[128 = 0]

z642-z76: [115 111 146 187  96 147  60  65 150 148 138 126 108 141  82 117 135 109
 184 122 134 160  63 129 126 131]
z647-z97: [ 97 121 128 107  54 146 125 159 114 148 116 104 111  95  99 140 114 119
 100  97  94 157  84 132  58 163]
z620-z371: [167  86 144 124 119  96 110  86  81  73  91 108 183 150 204 155 135 156
 104 114 113 151 121 128 139  76]
z620-z371: [152 153 117 125 101 120 112 103 123 133 139 132 150 122 130  80 143 101
 130  91 126 113 131 123 165  98]
z569-z322: [134 175 153 174 147 123 136 120 124 118  99 113 141 112 112 132 116 110
 192 116 153 119 109 164 101 111]
z203-z318: [ 97  86 149  94 166  92 147 130 129 172 162 145  97 107 109  93 101 121
 147 114 119 195 158 141  66 122]
[179 142  70 119  94 149 173 190 134  97 127 136 140  59 164 146 107 170
  66 129 116 104 210 139  98 130] -> z642-z76
z203-z318: [133  59 122 204 147 127 131 115 145 222 106 153 133 165 137  74 135 123
 132  88 118 142 138 105 139 149]
z622-z507: [144 126 140  94 132 132 147  95 134 182 137 120  90 132  91 108 131 124
 156 115 124 106 129 127 192 169]
z622-z507: [160 177 146 131 188 131 158 128 104 176  88  74 111  99 122 146  76 148
 173  95 134 129 140 100 227 107]
[181 173 134 141 133 147 100 128 109 100 110 106 109 134 156 144 108 122
 107 141 111  92 111 143 158 109] -> z203-z318
[ 98 139 118 143 128  69 133 133  98 125 105  82 127 132 170 129 138 133
 147  78 136 118 131 154 193  92] -> z622-z507
z569-z322: [147 169 111 185 177 110 106 110 127 130 127 190  77 118 105 116 108 168
 165  99 153 196 117 147 156  97]
[216 160  87  77 162 174 115 126 153 103  90 162  87  42 150 122 161 162
 157 149 138  92 134 161 174  43] -> z622-z507
z642-z76: [121 103 142 157 125  68 111 166 111 155 116 182 114 136 108 116 117 162
 133 173 139 145  75 129 117 127]
[166 159 101 189 180 132 140 103  96  76  72 197 139  81 134 144 128 146
 213 131 120 113  91 216 178  82] -> z569-z322
z403-z52: [101 121 150 143 147 125 143  95 116 126 113 118 145 157 138 174  76 110
 131 146 192 149  67 173 119  69]
[166 160  98 100 116 142 166 199 124 102 115 103 140  62 183 184  75 195
  64 161  99 114 159 151 104 167] -> z642-z76
[120 114 141 121 137 113 163 111 128 126 128 145 111 134 155 111 140 133
 108 131 155  92 129 132 135 118] -> z642-z76
z265-z698: [134 159  90  84 212 216 175 162 176 148  88  71  68  99  67 170 108  97
 123 165 132  87 204 141 161 122]
z265-z698: [132 112 152 139  73 105 106 123  90 107 173 129 193 159 148  83 139 158
 137  90 126 173  81 111  96 134]
z837-z590: [ 58 129 103  70 109 128 112  90 131 132 109 118 116 144 137 162 140 115
  96 124  84 140 138 119 126  87]
[145  71 139 120 173 132  96 103 106  82 171 205 113 108 159 102 168 131
 118 160 160 143 165 131 193  79] -> z647-z97
[ 78 115 141 120  92 120  93 162 113 202 155 116  70 118 121  83 162 134
 105 127 121 136 166  79 132 120] -> z569-z322
[159 156 106 152 117  85 164 150 104 119  80 147  74 158 106 129 133 109
 157 110 202  91 123 146  81 123] -> z569-z322
[ 98 138 120 132 137 105 105 159 131 125 133 119 146 151 122 116 151 152
 120 125 165 143 136  93  58 115] -> z569-z322
[151  94  97 127 161 153 117 117 145 120 151 142 104 114 122 125 132 135
  74 125 135 105 107 114 172 107] -> z622-z507
[168 188  84 120 151  92 117 164  91 100  95 101  76 130 114 144  86  91
 106 126 172 115 117 157 224 119] -> z265-z698
[117 105 159 160 148 123 123  77 123 146 154 125 125 168 146  81 144  68
 159 118 158 161 104 107 140 107] -> z642-z76

z395-z512: [142 155 121 138 154 139 135 146 146 113 111 124 129 110 135 138 119 135
 124 109 146 114 157 154 123 156]
z880-z717: [147 129 100  84  99  79 162 178 126 139 139 121 126 117 131 123  84 144
 121  84 201  90 116 107  96 147]
z341-z806: [100 136 146 107 154 106 122  86 151 100 104 128 129 129 108 157  82  98
 113 122 115 111  81 150 191  66]
z81-z361: [136 146 173 113  86 136 176 126 117 157 122  72 130 216 190 110 150 143
 135 116 110 132 136 134 136 116]
z748-z532: [164 134 103  71 138 138 116 129 151 140 113 141 165 158 137 163 162 137
 163 114 115 188 121 153 170 111]
z932-z956: [138 165 162  51 129 123 179 162 119 105 136  94  38 141  93 123  81 120
 145  93 155 118 139 133 131 143]
z695-z173: [172 101  62 129 140 137 149  66 133 132 115  98 170 104 168 161 100 153
 102  95 136 110 118 193 109 121]
[163 160 183 167 126 103 145  86 111 156 113 158 127 200  87 128 116 140
 111 165  63 140 144 123 171 117] -> z748-z532
z879-z773: [161 224 136 116 196 137 112  96  91  85 148  96 138  90 171 203 176 132
 137 134 245 161  93 104 127  77]
z170-z60: [143 129 111 152 145 163 118 165  97 152 139 106 152 181 152 167 114 118
 124 156 122 124 132 138 103 169]
[103 107 121 115 104 114  99 114 113 148 123 147  98 123 152 143 144 132
 155 122 101 150  81  98 129 125] -> z395-z512
[ 85 114 113 108 127 101 117 134 119 129 124 100 114  80 100 125 134 139
  66 128 130 108 126 121 139 161] -> z880-z717
[161 133 187 107 133 138 132 172 103 168  89 133 154 140 100 112 131 132
 126 132 101 130 138 136 146 153] -> z695-z173
[ 92 128 175 155 123 123 130 173 172 105 122 151  96 145  94 130 144 111
 117 163  98 122 122  66 131 129] -> z695-z173
z932-z956: [106 110 122 208  90  99  99  93 147 139 152  99 133 165 126 129 133 130
 110 127 109 125 147  94 143 142]
[157 143 126 199 189 159 165 169 144  97 118  93 158 133 106 108 103 129
  96 109 195  98 204 168 113 123] -> z395-z512
z240-z311: [131 158 117 141 163  83 170 186 108 139 142 118 141 108 106 149 137 112
 100 120 118  98  76 106 103 123]
[130 123 208 131 157 102 112 182 124 173 134 154 114 129 110 109 147 120
 143 148  81 166  97 124 138 146] -> z695-z173
[126 128  78 152 152 121 125 145 149 119 128 130 132  82 110 128 117 123
 154 168 105 123 119 128 151 130] -> z81-z361
[114 111 103  88 116  90 148 121  93 124 163 100 134 102 141 117 147 168
 157 126 116 151 130 165  83 143] -> z879-z773
[ 81  89 109 147 118 115 157 108 105  98  98  82 119 105 140 172  92  55
 164 110 116 118 146 168 159 146] -> z341-z806
[141 148 116 118 111 100 148 137 134  95  85 112 124 149  99 153 133  91
  89 100 129 164 146 125 127  89] -> z240-z311
[118 129 174  91 121  69 150  71 129 153 132  86  96 147  84 120 112 140
  89 141 106 105 141 116 145 136] -> z748-z532
[138 109 161 127 121 125 125 148 128 112 167 137 110 152 158 136 159 165
 198 139 153 119 105 118  71 118] -> z880-z717
